[[136 116 144]
 [130 127 129]
 [127 128 129]
 [128 128 128]
 [129 130 127]
 [155 123 134]
 [150 122 133]
 [129 127 130]
 [127 127 129]
 [128 113 123]]
->
[[128 127 129 150 155 129 128 127 130 136]
 [113 127 127 122 123 130 128 128 127 116]
 [123 129 130 133 134 127 128 129 129 144]]

[[141 136 129 141 148 150 127 116 153 152 128]
 [118 140 134 156 151 114 124 136 153 156 151]
 [146 115 122 141 106 157 152 126 153 137 133]
 [126 127 121 150 139 123 116 104 148 153 130]
 [153 101 150 123 121 125 140 103 138 115 115]
 [151 110 133 127 116 120 114 146 102 150 140]]
->
[[151 153 126 146 118 141]
 [110 101 127 115 140 136]
 [133 150 121 122 134 129]
 [127 123 150 141 156 141]
 [116 121 139 106 151 148]
 [120 125 123 157 114 150]
 [114 140 116 152 124 127]
 [146 103 104 126 136 116]
 [102 138 148 153 153 153]
 [150 115 153 137 156 152]
 [140 115 130 133 151 128]]

[[128 129 132 135 127 137 100 130 118 119 134 130]
 [108 132 131 131 137 112 124 129 122 142 123 122]]
->
[[108 128]
 [132 129]
 [131 132]
 [131 135]
 [137 127]
 [112 137]
 [124 100]
 [129 130]
 [122 118]
 [142 119]
 [123 134]
 [122 130]]

[[152 152 151 149]
 [105 152 105 150]
 [102 150 104 151]
 [106 104 106 105]
 [153 151 107 103]
 [102 109 149 154]
 [148 143 152 150]
 [107 107 151 154]
 [152 104 152 106]
 [114 100 146 114]
 [104 112 151 156]]
->
[[104 114 152 107 148 102 153 106 102 105 152]
 [112 100 104 107 143 109 151 104 150 152 152]
 [151 146 152 151 152 149 107 106 104 105 151]
 [156 114 106 154 150 154 103 105 151 150 149]]

[[118 142 158 145 125 148 145 133 155 127 118]
 [143 140 130 156 153 114 141 156 158 127 135]
 [147 122 105 118 140 115 118 131 109 138 147]]
->
[[147 143 118]
 [122 140 142]
 [105 130 158]
 [118 156 145]
 [140 153 125]
 [115 114 148]
 [118 141 145]
 [131 156 133]
 [109 158 155]
 [138 127 127]
 [147 135 118]]

[[129 130 109 129 130 149 128 130 109 109 128 130 130]
 [106 149 128 106 128 127 126 128 128 128 127 149 128]
 [106 149 129 107 125 126 129 125 129 129 129 149 125]
 [129 125 147 129 127 107 128 127 147 147 127 125 127]
 [130 129 128 130 148 129 109 148 128 128 108 129 148]
 [125 129 126 125 108 129 147 108 126 126 148 129 108]
 [131 127 110 131 125 149 133 125 110 110 134 127 125]]
->
[[131 125 130 129 106 106 129]
 [127 129 129 125 149 149 130]
 [110 126 128 147 129 128 109]
 [131 125 130 129 107 106 129]
 [125 108 148 127 125 128 130]
 [149 129 129 107 126 127 149]
 [133 147 109 128 129 126 128]
 [125 108 148 127 125 128 130]
 [110 126 128 147 129 128 109]
 [110 126 128 147 129 128 109]
 [134 148 108 127 129 127 128]
 [127 129 129 125 149 149 130]
 [125 108 148 127 125 128 130]]

[[128 149 147 126]
 [128 108 110 130]
 [147 127 126 108]
 [146 127 126 108]
 [126 127 132 129]]
->
[[126 146 147 128 128]
 [127 127 127 108 149]
 [132 126 126 110 147]
 [129 108 108 130 126]]
---
[[151 128 128 132 127 129 103 116 134 137]
 [128 152 127 127 104 124 131 134 124 143]
 [124 126 147 109 127 111 127 120 112 126]
 [134 127 109 147 131 145 127 135 145 129]
 [125 105 124 133 151 136 130 126 135 112]]
->
[[124 126 147 109 127 111 127 120 112 126]
 [125 105 124 133 151 136 130 126 135 112]
 [128 152 127 127 104 124 131 134 124 143]
 [134 127 109 147 131 145 127 135 145 129]
 [151 128 128 132 127 129 103 116 134 137]]

[[147 141 133 120 110 107 107 118 129 141 147 149 143 135]
 [116 128 135 145 149 145 140 126 116 106 107 109 122 132]
 [109 109 117 130 141 147 153 142 135 123 111 108 109 116]
 [127 140 148 149 147 136 125 114 107 107 114 122 136 145]
 [133 143 150 146 139 129 117 108 107 111 121 127 140 147]
 [137 122 115 108 108 114 126 136 145 149 146 141 127 117]]
->
[[109 109 117 130 141 147 153 142 135 123 111 108 109 116]
 [116 128 135 145 149 145 140 126 116 106 107 109 122 132]
 [127 140 148 149 147 136 125 114 107 107 114 122 136 145]
 [133 143 150 146 139 129 117 108 107 111 121 127 140 147]
 [137 122 115 108 108 114 126 136 145 149 146 141 127 117]
 [147 141 133 120 110 107 107 118 129 141 147 149 143 135]]

[[106 117]
 [144 122]
 [130 139]
 [123 126]
 [105 120]]
->
[[105 120]
 [106 117]
 [123 126]
 [130 139]
 [144 122]]

[[149 109 112 104]
 [141 117 136 115]
 [135 124 156 125]
 [125 136 150 133]
 [127 128 151 132]
 [136 122 149 122]
 [134 120 104 119]
 [139 115 121 117]]
->
[[125 136 150 133]
 [127 128 151 132]
 [134 120 104 119]
 [135 124 156 125]
 [136 122 149 122]
 [139 115 121 117]
 [141 117 136 115]
 [149 109 112 104]]

[[133 125 117 145 147 125 129 114 131 156 150]
 [119 118 143 125 136 134 119 136 149 143 109]
 [155 111 127 143 152 154 129 107 111 152 137]]
->
[[119 118 143 125 136 134 119 136 149 143 109]
 [133 125 117 145 147 125 129 114 131 156 150]
 [155 111 127 143 152 154 129 107 111 152 137]]

[[150 126 130 130 129 128]
 [107 130 127 126 127 128]
 [149 126 129 130 129 128]]
->
[[107 130 127 126 127 128]
 [149 126 129 130 129 128]
 [150 126 130 130 129 128]]

[[117 138 129]
 [134 120 129]
 [145 132 130]
 [121 129 126]
 [141 119 129]
 [123 128 126]
 [154 124 133]]
->
[[117 138 129]
 [121 129 126]
 [123 128 126]
 [134 120 129]
 [141 119 129]
 [145 132 130]
 [154 124 133]]

[[132 115 114 150 120 130 120 139 132 139 149 125 125 126]
 [130 148 150 111 143 133 143 123 130 123 113 138 137 137]]
->
[[130 148 150 111 143 133 143 123 130 123 113 138 137 137]
 [132 115 114 150 120 130 120 139 132 139 149 125 125 126]]
